Here is a tiny trained network, its code and every weight. The questions are about switching its units off for an input and a class, where a switched-off unit gives its printed mean instead of its output.

import numpy as np


def w(rows, s, z=0):
    codes = np.array(rows[::2]) - 128.0
    scale = np.full(codes.shape[1], s)
    scale[-1] = z or s
    return codes * scale


def norm(h):
    return h / np.sqrt((h * h).mean(-1, keepdims=True) + 1e-5)


def f(y):
    return np.maximum(y, 0)


def log_softmax(a):
    a = a - a.max(-1, keepdims=True)
    return a - np.log(np.exp(a).sum(-1, keepdims=True))


def net(x, mask):
    res = np.array(x, float).reshape(1, 2) / 4 @ E
    u = 0
    for l in range(4):
        y = f(norm(res) @ A[l][:, :-1].T + A[l][:, -1])
        res = res + np.where(mask[u : u + 4], y, B[l][:, -1]) @ B[l][:, :-1]
        u += 4
    return log_softmax(norm(res)[-1] @ U[:, :-1].T + U[:, -1])


A, B = {}, {}
E = w([
[81,242,102,255,179,240,116,171],'x0',
[95,20,198,160,13,94,4,246],'x1',
],0.0087)
A[0] = w([
[109,143,29,105,145,174,80,154,63],'L0N1',
[133,98,77,189,128,253,206,163,200],'L0N2',
[134,240,145,248,149,138,14,85,2],'L0N3',
[226,137,136,222,17,51,26,140,178],'L0N4',
],0.0057,0.0025)
B[0] = w([
[106,247,145,86,82,106,109,150,153],'L0N1',
[188,144,83,227,95,77,165,99,219],'L0N2',
[133,98,254,11,162,160,172,144,211],'L0N3',
[139,143,50,150,194,180,140,70,254],'L0N4',
],0.0096,0.006)
A[1] = w([
[165,122,83,153,159,132,84,109,220],'L1N1',
[2,98,149,196,114,95,70,148,11],'L1N2',
[213,130,174,209,164,146,103,74,182],'L1N3',
[155,62,188,132,109,115,44,168,79],'L1N4',
],0.0079,0.0012)
B[1] = w([
[169,146,94,35,125,134,158,95,205],'L1N1',
[76,132,10,203,201,126,105,69,208],'L1N2',
[136,48,132,65,140,91,114,159,253],'L1N3',
[135,135,80,176,163,117,188,131,255],'L1N4',
],0.011,0.0047)
A[2] = w([
[88,210,175,206,134,231,126,200,19],'L2N1',
[68,254,145,195,171,166,166,170,8],'L2N2',
[161,137,110,67,111,132,152,110,112],'L2N3',
[77,176,154,139,109,28,82,66,26],'L2N4',
],0.0068,0.0012)
B[2] = w([
[124,95,175,83,14,2,140,145,235],'L2N1',
[95,103,187,149,113,106,152,159,252],'L2N2',
[132,178,89,142,79,194,136,174,247],'L2N3',
[81,93,108,123,102,119,143,195,135],'L2N4',
],0.014,0.0041)
A[3] = w([
[210,108,88,71,62,98,116,137,73],'L3N1',
[172,200,115,105,148,164,193,202,93],'L3N2',
[89,102,76,208,158,124,2,179,209],'L3N3',
[126,126,118,105,125,74,185,7,253],'L3N4',
],0.0091,0.0025)
B[3] = w([
[146,124,247,130,124,132,119,136,232],'L3N1',
[158,78,87,110,135,157,54,89,233],'L3N2',
[193,194,90,139,220,133,164,107,217],'L3N3',
[61,150,120,200,149,79,153,190,254],'L3N4',
],0.012,0.0079)
U = w([
[145,159,18,202,211,122,188,125,222],'0',
[106,109,247,174,99,51,179,194,222],'1',
[196,68,135,95,128,209,43,102,185],'2',
[59,101,141,131,121,121,91,92,20],'3',
[87,124,153,154,81,157,85,105,18],'4',
[35,151,134,124,91,164,76,105,17],'5',
[71,214,121,135,39,143,71,83,3],'6',
],0.013,0.0039)

Each question gives the input, the list of numbers given to net, and the class t.
The units are the neurons (one row each of A and B). Each row of codes is followed by its name. A weight is (code - 128) times the scale printed after its matrix; where a second scale follows, it is the last column's (A, B and U).
mask holds one flag per neuron, layer by layer. A switched-off neuron (its flag False) gives its mean, the last column of its row in B, instead of its output. The means were averaged over made-up inputs and are rounded, as every weight is.
A unit's drop is (log p(t) with every unit on - log p(t) with that unit switched off) / (log p(t) with every unit on - log p(t) with every unit switched off).
unit that matters most: the unit with the biggest drop
k most important neurons: the k neurons with the biggest drops, biggest first
top k neurons in layer l: the k neurons of layer l with the biggest drops, biggest first
drop of u: that unit's drop, to one decimal
input [-2,0], class 2: unit that matters most	L2N3
input [0,2], class 2: 3 most important neurons	[L0N4 L1N1 L1N2]
input [-3,0], class 2: 4 most important neurons	[L1N2 L2N3 L2N1 L0N2]
input [-4,-3], class 1: top 2 neurons in layer 1	[L1N4 L1N2]
input [5,5], class 0: 4 most important neurons	[L1N2 L1N3 L3N3 L0N2]
input [-7,-6], class 1: 4 most important neurons	[L0N4 L3N1 L3N3 L1N4]
input [-3,-3], class 2: 3 most important neurons	[L2N3 L1N2 L2N1]
input [6,-5], class 1: 4 most important neurons	[L0N4 L2N2 L2N1 L0N3]
input [4,0], class 1: 3 most important neurons	[L0N1 L1N1 L0N4]
input [-3,-1], class 2: 2 most important neurons	[L2N3 L1N2]
input [1,-3], class 2: 3 most important neurons	[L1N2 L3N2 L2N3]
input [7,8], class 0: 2 most important neurons	[L1N2 L3N3]
input [3,-1], class 2: 2 most important neurons	[L1N3 L0N2]
input [-1,-1], class 2: top neuron in layer 1	[L1N2]
input [-1,2], class 2: 2 most important neurons	[L0N4 L1N1]
input [1,3], class 2: 2 most important neurons	[L0N4 L1N1]
input [-1,0], class 2: drop of L3N1	0.0
input [-7,-5], class 1: drop of L1N2	0.1
